Each row has a class, written after it.
[-118 -108  272  -33  -59  412   35 -146 -185 -113   67    5  -51  318
  362   72  -82  116 -195  163  172 -205  -26 -398   86 -479  -67    7
  148 -172   13 -370  137 -272  280]
tado
[  15  153 -320   51  196 -286  213  253  -26  235  167  166  -56 -189
 -198  -96 -287  -92  -23  330  340  -73  -17  396 -206  325  258   79
  294  -17  -31  189  106 -130  -29]
tal
[-109  -91 -149   80  187  -73  316  299  -46  219  255    0   62 -117
 -119 -162 -285  127   92  195  299 -255    0  546  -90  158  119  333
  414  -87   77  194  100 -239 -298]
mose
[ 254  113 -483 -148  286   40  173  139 -239   38   13 -317  -97  -85
   20  -49 -156  -33 -113  355  299  -20 -136 -283  -27  -28  165    1
  347  -78 -209 -352  450 -332  302]
tugi
[  53   25 -334  -57   90 -165  283  142 -104   77    5 -190    2  -86
  -98  -72 -173  104   60  -81  105  -45    4  307  -79   49   52   68
  191  -51 -136  -27 -123  -46  -75]
tado
[ -43   82  138 -315 -110 -253  -64   90  165   -7  117  505 -124  -61
  -93  -83 -383 -111 -136  227  161    8  185  260  -55   52  151    0
 -126  -87  237   77 -320  210  118]
bug
[  10   43 -129  296 -189 -200   60  -31   82   71  -76 -122  139 -172
 -309   92  -14  253  342 -703 -343  133  116  622   23  304 -169 -196
 -103  -19   41  254 -637  192 -489]
sive
[ -14   84 -240   61  -46  112  -10 -113 -124 -105 -116  -30  -53    4
  118  302    2  -33   54 -218 -213   68 -112 -310 -119  -76   18 -449
 -167  -90 -110 -226  -21  112  275]
tugi
[-396 -326  568 -140   41  500  110   55 -209 -115  251  393   40  364
  588   52 -153   42 -210  375  306 -453  -17 -397  -16 -571   54  228
  168 -130  266 -198  342 -145  378]
dad
[ -82   27   33  381   34   70   66   27  -10  145  123   51  113  -12
 -112  140    0  105  175  -72   42  -79  -57  181  -22  280   18  -51
  208  -51  114  233  148 -153 -230]
fize
[   0   83  299  234 -278  202 -169 -215   88  -21   29   79   95  136
  -90  112 -172  344   65 -344  -42   -8  177  145  276    6 -210 -143
   12 -196  220  -34 -416 -133 -232]
tal
[ 141  -39  -77 -584   92  -40 -181    4  -16 -277 -331 -185 -123 -128
  228   61  206 -350  -16  -53 -448  321 -113 -624 -100 -185   62  -96
 -531  239 -126 -126  325  532  325]
tefum
[ 323  103  -95 -348  261  213 -229  -43 -133 -160 -125 -208  -88 -142
  125   80    5 -138  -19  275  -98  178 -148 -785  127  -64  122 -112
  -87   59  -35 -331  670    9  327]
tal
[ 176   -5  500 -427 -187   19 -329 -157  216 -183  -82   34  -40  117
    8 -188  -85  115 -140  -12  -19  175  239 -106  371 -232 -183  224
 -254   -1  211 -138 -310  119  -24]
Bogu
[ -50  -41  270 -139  -95  -36 -150  -35   41  -67  -35  163 -121   91
  206  -62  145 -242 -202  201  -26  102   19 -223  -61 -199   16   65
 -217  119  -20    1   21   82  218]
Bogu
[ -81  -13 -172  142   -9   56   50  -49  -82  -46  -81  -69   29  -78
    9  303   49   40  282 -362 -340   59 -139  -76 -149   59   -3 -382
 -207  -30  -60   26  -35  231    8]
mose
[  89   83  -48 -338   30 -365   16  219   90   58   49  177 -151 -140
 -103 -242 -215 -209 -167  325  196   87  102  270  -83   92  159  242
  -29   87   30  105 -114  116   79]
bug
[  26   23 -328  -79   20  -25   31  -29 -115  -89 -175 -122  -44 -151
   69  203   50  -72  155 -320 -380  108 -106 -188 -164  -12   55 -360
 -232   19 -145  -97  -14  302  119]
fize
[-131 -132   28 -205   70  305   42  -32 -241 -147  -13  102 -156  162
  480  165   63 -254 -217  296  -24 -122 -159 -688 -206 -514  142 -135
  -71  -30 -102 -336  477   13  518]
tado
[-187  -24  438  182 -212  310 -248 -266   78 -119   26  293   62  161
  101  318   16  175  185 -276 -283   17   22 -196  109  -47 -126 -292
 -273 -127  270   52 -158  125  -80]
tal
[  96   57  -23 -247   35 -140   -1   71  -30  -11   -9   65 -166   35
  108 -193  -66 -206 -318  363  248   42   70 -111  -44 -153   87  138
   51   36  -94 -182   18  -93  305]
tado
[ 129  -81  -63 -232  131  156   68   55  -43  -44    2 -315   38  -11
  -15 -118 -155  190   28   18  102  -68   26  -35  176 -153  -68  242
  185  -96   27 -187  162 -150 -140]
sive
[-297 -114  426  616 -159  249   12  -79  106  156  256  247  179  213
  -92   78   36  279  132 -107  114 -235   89  427  104  135 -169   97
  279 -154  270  270 -132 -316 -425]
tado
[ -33 -123  -31 -122  103    3   66   78  -92  -12  -14  -79  -28  -17
  173  -59  199 -162  -56  134  -40  -40  -94 -184 -117 -179   59  125
  -53  114 -163  -23  222   25  105]
bug
[ 188  144 -341 -289  -63 -515  119  135   17    5 -145  -66 -149 -168
  -93 -244 -110 -196 -212  -35   61  174  138  301 -118   37   68   11
 -113  114 -255  -83 -486  196  174]
dad
[  71   33 -363   39   60 -183  222  113  -76   79  -40 -223   32 -149
 -132   -1  -52   55  127 -213  -43   17  -22  264  -93  117   31  -58
   82    1 -167   39 -147   47 -128]
sive
[ -83   15 -109  300 -117 -139  -16  -30   53   57  -75   23  -18    8
  -14    2  325 -168  -69 -132 -125   70  -15   99 -140  110  -52 -122
  -93  107 -196  103 -195   42  -10]
tugi
[  49  139 -161  126  -83 -283  -63  -26  109   83  -55  148  -28 -158
 -236   69   57  -83  103 -192 -165  190   38  246 -110  327   45 -262
 -147   56   11  191 -293  205  -80]
tado
[ -77   65  308  -39 -320 -152 -121  -69  255  -46   39  315   77    2
 -243   76 -357  215  185 -407 -145  106  264  522  161  158 -122  -87
 -254 -129  388  262 -709  302 -315]
Patat
[ -89 -156 -334 -216  139  -43  306  237  -79   12   59 -107   18 -133
  -61    2 -253  132  214 -131  -20 -131  -35  341 -156  -17   64   99
  105 -126   26   22    3  140 -157]
Patat
[ -94  -82   52  245  200  121   92  131  -66  149  181    4   65  -42
  -30   65   80  -16  144  245  109 -101 -157   38  -94  196  103  149
  253   20  100  235  532 -227 -171]
Bogu
[ -66  -37  306 -190 -115  -33  -99  -26  106  -58   71  266  -33   52
   21  -65 -127   34  -58   51   32  -11  137   92   84  -78  -23  113
 -130  -22  210   32 -272   95  -49]
sive
[ 217   17  -19 -585   95 -319  -46  163  102  -24  -19   24 -153 -126
  -72 -369 -146 -202 -224  393  207  128  138   68   46  -43  111  355
  -34  134   20  -21    2  105  117]
tado
[ -18   -9 -150  -43  104   54   68   80  -58   39   78   71  -85   38
   91  -98  -56  -86 -224  323  274 -151  -23 -100  -57  -95   90   93
  215  -81  -72 -172  183 -197  193]
Patat
[ 266  131 -526  -21  302  -71  176  124 -179   98  -35 -396  -16 -175
 -117  -32  -88   20   28  157  184   32 -143  -73  -34  171  113   -7
  295  -38 -234 -173  365 -240   92]
tefum
[  43  -17 -354 -336  223 -248  303  328  -95  107  115   21  -70 -224
  -79 -230 -384  -50  -61  273  267 -135   26  355 -157   44  237  265
  252  -47  -19   -1   75   -1  -19]
tefum
[ 396  207 -671 -290  188 -277  192  118 -242  -33 -169 -328 -156 -191
  -46 -138 -157 -130 -268  140  207   84    4 -172  -73 -105  127 -133
  126  -30 -420 -501  -17  -48  455]
bug
[ -31   76   72  129 -216   47 -112 -165  -24  -80 -126   99 -104  168
  201   96  198 -136 -246  -84  -92   84   32 -296  -43 -222  -63 -273
 -182   -2 -182 -220 -224   43  316]
bug
[ 177   19 -469 -241  329  190  214  120 -262  -19   48 -268  -23 -144
  -25  129 -331  163  144  148  146 -121 -172 -285   -7  -41  172 -146
  293 -227  -39 -339  495 -109  191]
bug
[ -24  -59 -200   28  242  320   93   32 -206  -18   48 -163   30  -46
   76  303  -62   63  269   42  -80  -78 -254 -381  -82   12  118 -207
  122 -100   56  -71  604  -50   77]
sive
[ -58  -64   55  126   52  227   76   12  -44   38   94  -61   86   89
    9   42 -103  185   66  -21   87 -177   -7   27   89  -28  -36   60
  227 -141   95  -73  116 -159 -119]
dad
[-271  -11  144  125 -160  363 -188 -191  -92 -169  -54  440  -78  128
  302  464   75 -162    4 -150 -409  -65 -118 -627 -159 -214  112 -644
 -361 -125  137 -197   50  367  393]
tefum
[  49  -18  102  193  -16   -1 -200  -87  126    1 -120 -118   43  -11
  -54   -4  415 -125   39  -81 -203  186  -44 -113   24  141 -109   23
 -145  176  -70  167  162   38 -123]
Bogu
[-162   55 -198  -53  -60   41   39  -17 -157  -59   -8  354 -169   -8
  223  225 -119 -201 -116   32 -102  -72  -97 -297 -300 -165  212 -438
 -149 -117  -67 -182  -60  178  416]
Patat
[ -34  -63  346  406 -230  -36 -198 -186  147   42 -111  -95  111   95
  -16  -79  497  -39    2 -318 -266  134   92  160  114   26 -274   66
 -166  229  -87  242 -288    6 -280]
tado
[-119   25  423  352 -168  332 -170 -155  106   35  183  252   40  277
   31   11  -99  220 -158  132  277 -164  142  -10  250  -76 -158   43
  220 -210  243 -103  -99 -385  -64]
mose
[  75   28   15   58   25  379 -213 -241 -130 -141 -241 -314  -17  215
  396  134  456 -146 -183   24 -160   30 -241 -899   50 -267  -85 -120
  -98  136 -279 -218  521 -120  302]
Patat
[  59   33 -229   61  221  275   89   58 -185   36   89  -78  -81   77
  172  -15  -81  -26 -238  430  368 -199 -108 -417  -13 -169  113   -5
  386 -159 -145 -393  504 -417  331]
mose
[ -97  -12  518  -90 -106   43 -201   -6  184   -6  155  346  -13   95
   -2  -42 -153    4  -29  239  106    1  102  106  127   42  -13  204
  -75    0  344  210  -13   21  -83]
bug
[-422 -141  390  118 -239  212   23  -66  -21  -44  157  488  -29  230
  257  242 -126   24   29  -62  -73 -174    1   15 -172 -244   35 -171
 -150 -160  216   74 -209  107   99]
Bogu
[   0  -19   92 -468  -66 -272  -92   91  149  -71  -48  223  -94 -136
  -26 -132 -169 -175  -24   18 -139  118  120  160  -51    9   95  134
 -303  117  155  172 -216  414  -16]
fize
[  90  -88  -80 -450  100  139   78   58  -99 -126  -32 -192  -95   67
  195 -168 -189   47 -230  199  202 -113   32 -238  100 -404  -12  235
  104 -123  -80 -412  118  -70  220]
bug
[-197  -52  342  133  -73  358  -67 -117  -87  -12  176  384  -78  281
  294  116  -22  -39 -277  363  244 -220  -31 -404  -13 -277   67 -111
  142 -185  126 -241  204 -261  325]
tefum
[ 200  174   98 -140 -124 -505    0  161  288  198  101   79   20  -84
 -354 -456 -255   75 -163  117  359  106  329  826  192  328  -30  528
  165  101  137  272 -581 -145 -384]
dad
[  34    3  -75  -24  219  161  181  144 -173  134  243   11  -68   87
   98 -169 -248   20 -266  609  584 -291  -38 -136   41 -127  173  234
  546 -161  -15 -268  412 -525  211]
dad
[ 122   59 -191 -207  313   48   84  191 -131  101  169   74 -132  -75
   92 -183 -221 -155 -252  701  469 -153  -73 -229  -57  -47  276  234
  386  -50  -43 -177  589 -356  251]
tal
[  37  -88 -199 -140  183   29  206  146 -106   48   76 -160   67 -147
  -96   50 -199  161  245  -52   -1  -67  -77  149  -58   64   95   29
  161  -97   54   17  206    1 -137]
Bogu
[  89 -105   54 -569  101  -48  -39   98   42 -124  -49  -92  -39 -130
   19 -136 -189    2   85   43 -137   54   37  -13   82 -138   42  256
 -194   62  126   22   70  293  -93]
tal
[ 120   18   84   72    5  141  -42  -51  -23   27   50 -107   13   67
  -24  -41  -47  144  -61   70  159  -27   45  -84  167  -59  -72   18
  182  -96   42 -151   53 -259  -21]
mose
[-230  -27  186  226    6  429  -15  -76 -175   39  185  324  -71  238
  334  151  -44  -46 -242  376  236 -308 -120 -452  -77 -272  131 -128
  245 -184   58 -225  356 -325  324]
bug
[ 121  181 -125    6  -56  -69   44  -13  -43   25    7   30  -83   41
  -17  -76 -222   60 -226   90  267   -5  118   40   65  -41   19  -52
  162 -136  -95 -224 -223 -198  141]
tal
[ -75  -97  -89  277   -9   51   37  -64  -51   37  -53 -151  103  -80
  -71  222  270   72  316 -387 -357   69 -124   41 -104  144  -65 -259
 -111   27  -60  156   11  140 -193]
Bogu
[  59  -91  101 -170  200  279   86   54 -155   -2  123 -223   -3  119
  177  -97 -155   90 -107  397  336 -186  -80 -262  138 -214   24  323
  343  -80   40 -195  527 -388   94]
fize
[ 206  158 -177    7  -55 -302  -45   41   31   71 -103  -92 -174   18
   13 -372  190 -306 -537  329  317   97  131  -15    9  -66   -9  153
  109  121 -360 -220 -195 -217  283]
bug
[  -8   69 -172  216    7  -34  108   30  -48   99   34  -16   22  -43
  -62   91  -25   53   65  -79   19   11  -38  134  -90  146   47 -124
  124  -63  -84   40  -11 -100  -37]
Bogu
[-178 -137  728  207 -338  231 -349 -263  230  -99  -75  132  143  134
  -44  127  336   30   41 -429 -481   86  126   14  200   46 -314  -24
 -342  124  475  349 -193  331 -548]
Patat
[ -13   59 -165  454 -108 -191  -61  -20   98  116 -103  -47  117 -155
 -263  170  326  -40  326 -492 -411  200  -42  272 -126  418  -65 -318
 -190  119  -68  386 -233  210 -315]
Patat
[ -47  -52   -4 -240   38   71  127   83  -46  -45   77   44   -5    8
   43   46 -326  143   80   -5   67 -102   29   65   10 -104   59   59
   65 -148  151  -58   25   45  -17]
fize
[-150   19  -90   18  -33  113   88  -12  -95  -38   62  197  -11  -15
   40  298 -276  103  169 -142  -94  -63  -68  -23 -134    5  101 -339
  -57 -196  144  -34  -40  147  113]
Bogu
[ 322  126  209  -72  -95 -390 -302  -90  240    2 -175 -178  -36  -83
 -246 -301  294  -52  -88  -77 -125  384  216  169  268  227 -204  212
 -240  238  -49  168 -431   89 -251]
sive
[ 102  184 -408  297   50 -243  183  104  -80  206    5  -89  -27  -81
 -137 -101   22  -52 -137   68  232    5  -11  233 -117  231   90  -59
  283    1 -287  -12 -100 -242   42]
tefum
[  82   -3  -85  163   34  282   10 -133 -189  -64 -126 -356   20  143
  202   99  238   50  -61  -86  -49   -8 -128 -484   74 -227  -92 -142
   82  -30 -255 -307  247 -221  170]
tefum
[ 143  112 -136   11  -15 -453  107  163  120  202   67   40   -8 -164
 -305 -294 -121   -7  -93   69  237   60  171  627   -4  299   42  208
  165   41  -36  195 -379  -68 -230]
tefum
[  88  -15   61 -148   72  -59   73  115   -3   91  126    9  -94   85
   43 -334  -91  -45 -355  479  485 -131   91   53   79 -161   51  350
  306   -6  -53 -166   53 -334  133]
mose
[  22   54   38  371 -143 -118  -92 -105   82   46 -131 -129   81  -15
 -112   74  360  -39  118 -364 -280  192    8  130   -2  230 -147 -153
 -154  154 -117  224 -208   74 -183]
fize
[-128  -90  481  122 -166  170 -224 -147  156  -70    9   92  133   42
  -52  208   73  143  314 -323 -348  122    8   56  129  105 -157  -43
 -277   27  335  315  -43  199 -335]
Bogu
